Each row has a class, written after it.
[ -30 -169 -300  -33  -78  170 -555 -159  145  200  -28  -90  -99  -38
 -166  -87   11   33  194 -155  -41  438 -117   90  241   83 -269 -272
    5 -246  233  327 -164]
q_14
[ -48  -61 -285   95 -126  145 -401 -110  450  349   45   -2    9  -65
 -212 -147 -137  303   82  -53  103  387 -310  -43  322 -126 -218 -502
   65 -289  230  481    4]
q_608
[  55  214  -28  132  108 -199  111  -88   57   41  -54 -128  -83   -2
 -352  222 -261   76  134  222  110  340 -114   -6   62  -59 -282  -27
   62  156 -199  125  -93]
q_868
[ 120 -109 -216   56  245 -113  195  188  162  212  -66  -78 -144  188
  -90   85   50  255 -202   15   37   66 -171  -51   74   90  -92  -96
  -77  173   62  163  410]
q_314
[ -12   36  160  -65 -279  -12  -91 -169 -174  -77   -5  139  187  -41
  301   56   54  -63   -9  231   14   78    1  109  121 -183   85 -117
 -114 -262  -47 -199 -435]
q_528
[-183  249 -299  211  193 -352 -163  103  382 -188   85  126 -415  541
  -31   44  258 -206 -253   14 -228 -120  196 -146 -302  -65  -42  -32
  278 -143  123 -215  -85]
q_608
[-187  -63   22   55  289  -81  132   61   83  -74  161 -259  191   38
  -49 -144  226   95  -31   26  -88  417   85 -467 -255 -159  241  -45
  367  379    7 -394 -196]
q_563
[-130  373 -228  -98    4  116 -609 -253  -66  309  143   75 -344 -216
 -172   13 -350 -294  200 -113 -106  438 -225 -274 -282   72 -340 -326
   23   80  174  435  141]
q_314
[-131 -365  -30  470  -14 -255  278   53  414 -178 -111  -54 -146  422
  -28  -35   29  466 -574  125  -76 -325  428  540  231   78 -203  271
 -307 -103  -70  165  104]
q_825
[ -76  -40 -158   31  179  333 -263  223 -128 -381  482 -230  100   -7
   88 -270 -120  210  -41  -34  -14  180   51 -108 -368  194  237  174
  124  486  123 -378 -213]
q_528
[  25  -60 -378  -35   35  231 -515   22  -10  224  135 -124   -3  -59
 -293  -70 -397   93  149  -19  144  444 -361 -155   85  192 -192 -296
   76  -39  211  417   -1]
q_178
[ 282  -37   -4 -131 -176  243  -10 -131 -161  180  200 -254  277 -137
  333 -326    0 -125  114  150 -101   21  -44  -37  -26   85  229  -98
  -70 -279  147   -6 -286]
q_393
[ 192    1 -163  138  247 -166  313  -18   10  300  -23 -106 -395  244
 -302   36    2   34  -81  -11 -103  112   14  -68  -43   69 -309  230
   -8  189  171  185  238]
q_393
[ -59 -122 -127  249  -12  -78   60 -139  160  251  -90   70 -220  228
   23   94  -23  137 -125   53  -32   29  -31  -63  142 -198 -134  -54
  -63 -187  163  127  326]
q_314
[ -41   24  -51 -136  329  162   82  166   12 -254  225 -274  163   14
 -139 -189  140  -46  112  -69 -275  123  182 -189 -331   69  214  266
  277  438   71 -165  -92]
q_825
[ -99   78  -76   -7   77 -192   96   92   33 -323  -59 -221 -125  -80
 -325  181 -248  182  150  240   89  345  -74  257    6  204   77   59
  155  330 -229   20  -69]
q_679
[-104   13 -125  150  345 -106   74  203  109  -92  205 -178  -40  133
 -217 -190  400  127   47 -168 -177  111  277 -323 -366   41  293  231
  280  504   21 -375  -44]
q_558
[ -21 -213  -77  -11  279  106   94  107   53 -172  299 -405   77  -31
 -375 -363  118  273  -25 -201 -159  120   23 -186 -225  288  404  182
  348  438   -6  -74 -276]
q_558
[ 330  116 -205 -351  105   17  117  -47  -66  -23 -302 -319  267 -326
 -481  321 -132  369  282  -39  229  277 -430   64  274  406  -60   51
  -84   40 -431  220 -207]
q_563
[ 193  198  253 -191  -90 -180  -64  -96 -247 -421   -6 -186  393   90
  -93  -62   95 -243 -154   78  -15  -74  180  231  -21  264   -9  125
 -104  -68 -349  -23 -806]
q_868
[  37  -63 -351  -25   82  141 -401  -43  244  124   72 -115   68 -111
 -391   16 -185  149  122 -141   -4  367 -185  -64   57  240 -184 -185
  228  -98  195  372 -237]
q_902
[  33  262 -305 -328  176  -61  -23  246 -328 -287  -40  -47 -417   48
 -635  517 -755 -286  540  157  156  293  -40   77   23  316 -245   99
  385  105  -73  382 -295]
q_563
[ 175  213 -112  103   11 -195   85 -159   -3 -124 -207 -158   14   31
 -311  318 -178   84  187   36   78  189   96   14  103   57 -319   74
   83  -12 -153  314   31]
q_14
[ -93 -169 -178   93  264   50 -128  223  128  -24  164 -146   91  190
 -283 -184  209   90   36  -75   35  324  142 -432 -121 -135   -2  111
  277  333   -4  -99  -75]
q_400
[  39  237  233 -220 -202 -239 -195 -145 -526 -607  114  -53  291  137
  134   43 -288 -321 -344  407   37   55  -91  146 -148  191    1  -69
  -39 -117 -251   -5 -698]
q_902
[-275 -421 -394   78  200   74  157  274  303 -248  141 -168 -296  130
 -211   34 -134  273  -49   55  126  334  448   14 -109   26   92  424
  467  253  106 -342 -371]
q_902
[-111  146 -156   82  180 -119 -123   24   80  -86  177 -227 -146   77
 -140 -374  382   27   44 -119 -248  153  131 -191 -309   43  257  -16
  269  208   86 -299   26]
q_558
[-132 -241 -174   95  267   34  -43  137  262 -165  207 -285  112  143
   13 -127  324  261   51  -46  -95  416  143 -259 -148  -70  171   54
  296  311  118 -359 -200]
q_868
[-230 -164  -59  135  232  -10   86  110   92   58  211 -133  -66  105
  -65 -116  124  128   -2   32  -98  262  168 -370 -231 -124  236   44
  263  317   92 -312    1]
q_563
[ -12 -102 -167  307  120 -206  214  117  187  190  -90   74 -322  262
 -154   68  -38  252 -221   79   15   88 -123    0  103  -67 -210  -28
    2   51   87  128  299]
q_679
[ 893 -255 -275 -755 -125  644   37  -45 -264  433 -329 -363  -48 -141
  266  492 -331  211  228   37  386  626 -896  -93  509  403 -598 -162
 -430 -315  -61  634  569]
q_558
[  48  -30   11  -13  220 -109   -2   31  -28 -393  113 -306  203   98
 -257    6  196   55  -34  -42 -106  178  324  -45 -268  322   11  426
  130  278 -161 -305 -517]
q_558
[  69  289 -101  293  105 -297  222   76  162  297 -201  -14 -428  138
 -413  349 -341   48  308  248   18  195 -160  209  190   64 -307  -71
 -127   10 -177  272   11]
q_14
[ 344   47  363 -148  -79  -25  261  -30 -126 -368 -148   10  263  154
  -24  178  148 -159 -115  141  -28  -41  174  474  283  -61 -312  315
 -107 -107 -186 -124 -741]
q_902
[-170 -595   32  253  165  289  214 -143  261  100  278 -186  479 -262
  -84 -319  335  255   20 -132 -408   78  145 -707 -207 -363  345  245
  416  267  -92   71  -67]
q_393
[ 357  201  171 -245   34 -205   83  -86 -376 -448   40 -182  262  -30
 -327  -50   34  -12 -280   11   84  -46   22  229  -60  398 -117  288
    9  192 -284  -43 -864]
q_178
[  33   19 -216 -126  186  -68 -201   37    6  209    8  -90 -136   54
 -441   -4 -159  -82  -27   31  113  469 -117 -122   48  140 -309 -224
  285   21  143  201 -505]
q_608
[  73  141  220  -59 -130 -157  -58 -284 -162 -178   -2  -85  234   29
   40    1   33  -78 -245  193   14   18   23  170   12   37   72  -46
  -87  -57 -128  -82 -499]
q_178
[  53 -228 -124  288   54   -8  183   99  253  166    1   39   46  114
  -26  -89  -63  288 -301   95    2  -73 -109   29  171 -150 -209  -45
  -92  -91   70  164  357]
q_178
[  -2  127 -175    9   79  -11 -135   92   76  -86  -45 -132   81  -90
 -235  239 -345   21  287  274  117  297 -208   98  127   37 -122 -120
   20   19 -199  103   19]
q_314
[-145 -139 -440  195  -93  255 -640   39  171  332   84   90  -72   42
   -9 -178 -335   21 -120  -39  140  445 -277   18  182  -66 -184 -523
   17 -259  384  248   55]
q_400
[ -54  107  -42  207   62  -35   86  114  185  -88  -43  -74  -34  -95
 -240  102 -149   82  384  147   61  232  155   78   83 -174 -148   44
  284  164  -49   30 -102]
q_868
[ 274 -111 -106 -155  209  261  210  377  221 -160 -233 -296  632 -191
 -392   72 -230  445 -116   96  367  287 -315  145  326  193 -187   36
  152  121 -215   29 -179]
q_393
[ 132  180  230 -124  -14 -124  101  -81 -155 -235  -19 -112  112  142
  -52   81   51  -89 -140  162  107  135  120  177  -11   68  -49  203
  -77  114 -167 -271 -613]
q_558
[-215  334   93  256  -23 -121  228 -181  648  -20   12  153 -221 -353
 -457  135  -51  229  365   26    6  102  267 -184 -119 -413   28   36
  863  208   95   55 -293]
q_563
[-352  463   -7 -121  173 -461   47 -198  -65  -44  102 -215 -317  -81
 -399  197 -445 -107   10  292  184  432  -52 -356 -496  183  274 -152
  343  390 -248 -131 -223]
q_400
[ 168 -251 -134  225  174   74  221  163  320  225  -30  -30  -59  184
  -28  -70  129  131 -125   84  -68   -4   38   -6  208 -241 -277   -2
  113   40  165  227  192]
q_825
[ 282  -10  188 -180   65  161  406  -61  -79  234 -165 -519   24 -239
 -408  -94 -113  177  430  130   41  166  -81  161  278  185   96   92
  -37  296 -318  438 -161]
q_14
[ 488  -50   59   26 -372  357 -169 -421   20   55  -53 -150  575 -189
  155 -349  285  -47  -19  -73 -198 -188   45  114  345 -232 -252   29
 -290 -501 -221  458 -173]
q_178
[ -61  -24 -473   38  102  199 -531  -39  237  284  171  -47  -64 -105
 -292  -69  -99  207  169 -122   81  479 -124 -246   20   21  -82 -298
  308   11  288  169 -367]
q_825
[-156   34   45  140  303 -317  247   53  -43 -193  193 -236   61   63
 -108 -156  440  170  -35   24 -189  230   90 -410 -400  -51  556   58
  458  532  -75 -573 -226]
q_868
[  40  -33 -359  -69   62   50 -410  119  126  115   99   68 -181   97
 -321  -49 -201   41 -144  -91  148  265 -171   16   38  232 -352 -155
  137  -83  317  241   -8]
q_528
[-227  -12 -478  215  582 -120 -129  718 -459 -361  448 -288  178  102
 -313 -430 -387  244  -64  197  -11  -30 -204 -246 -378  370  415 -222
  273  749   43   77   30]
q_608
[  -1 -187 -274   82  384 -112  404  336  -26  330  168 -174 -457  268
 -352 -231 -260  208 -421   66  137  -44   44 -101 -217  275   72  191
   99  492  263   86  544]
q_825
[ 248  235    6 -184   59  -46   91   73  116 -387  -81  -14  180  136
  -43   72  277 -204   24 -121  -69   20  200  201   50  -11 -116  166
  279  -54  103 -182 -678]
q_563
[ 132 -159 -423   58   21  245 -458   14   86  312   81  -92  -59  -75
 -215  -58 -271  136   92 -138  202  474 -234  -83  175  154 -317 -311
  137 -141  307  286 -104]
q_679
[  52 -138 -239  135 -106  158 -283  -28  112  167   74  -26   27  -98
 -130 -124 -299  240  -84    9   51  225 -299  149  188  138 -114 -304
   -1 -156  206  376   50]
q_679
[ 123  -78 -171  -24  500  118   70  269   11 -129  245 -294  -37  111
 -457 -148  242   35  196 -217 -301 -130  113 -118 -260  333  200  393
  222  435   -8 -161 -208]
q_14
[ 187 -208  -87  286   95   73  335  118  273  168 -191  -21 -184  153
   52   58  254  310   54  -54  -31   58   61   64  259 -222 -220  121
   86   50  167   25  221]
q_679
[  64 -163 -386  127  -42  285 -438  -52  336  288   71  -45  -28  -87
 -245  -54  -53  216  263 -130   17  328 -114 -101  160   38 -170 -130
  181 -206  261  292  -93]
q_558
[  55   56  -23  127   -8  -62   44  -26  -30 -312  -77 -188  -16 -172
 -336  141 -166  218  471  250    8  329 -127  221  220  -54 -113  104
  174  269 -268  272 -328]
q_400
[  15  182  -65  -87   93   37   53  -81  -61  -79   16 -164 -125 -107
 -304   90 -304  -75  298  134   33  213 -104  -63   43  -94 -100  -26
  247  180 -105  265 -129]
q_563
[ -24  -28  -11   67  163  -86   98  103 -157 -154  227 -247 -343  113
 -271 -225   56  104  109 -185  -46   46  164  -80 -205  214  179  202
  179  373   -2 -157   70]
q_679
[ -28 -250  154 -125 -109   95  141  -70 -327 -202  106 -388   40 -253
 -171  -82 -318  108  140  150  278  247  239   95  -24  229  323  244
  210  355 -168  -77 -281]
q_178
[-375   21  -72  201  144  -42  -49  144  172  -22  254   67 -209   74
 -178 -201  214   63   80 -114 -151   91  258 -417 -347 -240  414   23
  469  391   37 -246  -60]
q_868
[ -58  292 -200  -99  218 -211   74  -79   70 -134    6 -222 -281  -55
 -503  275 -345   98  192  136  152  501    7  -16 -163  188 -185  153
  311  312   14  -60 -182]
q_563
[ -94 -128  -83  -77  312   -9  -28  177  139 -231  223 -321   89  115
 -175 -269  356   80   30 -160 -184   75  258 -244 -264  180  224  150
  273  316   -4 -200 -203]
q_528
[  43  -66 -192  377  473   57  611  435  420  281   56  175 -193  372
 -470   42 -105  105 -199  143 -160   25   41 -282 -105 -345 -358  503
  236  373   96   62   70]
q_679
[ -77  155 -134   54  501  -13   51  200   70  -56  306 -121  -79  101
 -575 -164   82  -57   89 -176 -231   77  109 -315 -311   -9   21  197
  330  470  -33 -165 -332]
q_393
[-303   98   13  140  285  186   89  -94  332   23  185 -169  212  -11
 -296 -125  182   96   85  -77 -270  371  190 -577 -365 -330  369  177
  473  416  -51 -299 -424]
q_679
[ 134  -65 -376  -29 -170  212 -593  -88  175  237  -68 -139   77 -199
 -149 -119 -156  365   64 -337  326  475 -350  -27  339  213 -345 -495
 -102  -64   91  696   27]
q_528
[ 109 -240 -443  135  210  -63  -17  184  204  156  -56  -27   99  115
 -257  -20 -256  229 -305   67   63  229 -283  -54  210   54 -559 -184
  -54 -169   54  484   74]
q_400
[  83  376  220 -175   58  -14  163 -446   -4  -90   38   11    8   61
  -91  235   43 -372  -80  108 -226   10  264 -223 -299 -190    8  251
  284    7  -98  -92 -899]
q_400
[  47 -172 -359  -36  -24  418 -416 -187  303  410   -4  -70   85 -212
  -39  105  -91  273  309 -142  193  591 -118 -302  193 -124 -293 -220
  192 -136  367  229 -140]
q_528
[ -80 -104 -249 -154  464  154  133  288   84  109  331 -402  -95   57
 -127 -332  197  175  146 -206 -246   58  -48 -313 -358  287  582   80
  100  541  133 -154  247]
q_314
[-156 -159 -278   91   -9  252 -528  -37  253   13   41  -63  168  -89
 -347  -42 -154  161  159  -77    1  357  -22  -87  135    4 -156 -102
  156   36   -1  485 -414]
q_178
[ 130 -256  238  366  160  -98  635   88  257  217 -182   20 -184  240
 -155  188   83  270  -36   28  -59  -45  265  137  321 -241 -418  248
  -56  207    6  261   -4]
q_528
[ 120 -155 -432   51 -143  242 -551 -184   90  145  205  -84  -80  -94
 -278 -215 -297  220 -116  -93  137  399 -277  -78  119  149 -281 -233
  202 -175  265  458 -141]
q_528
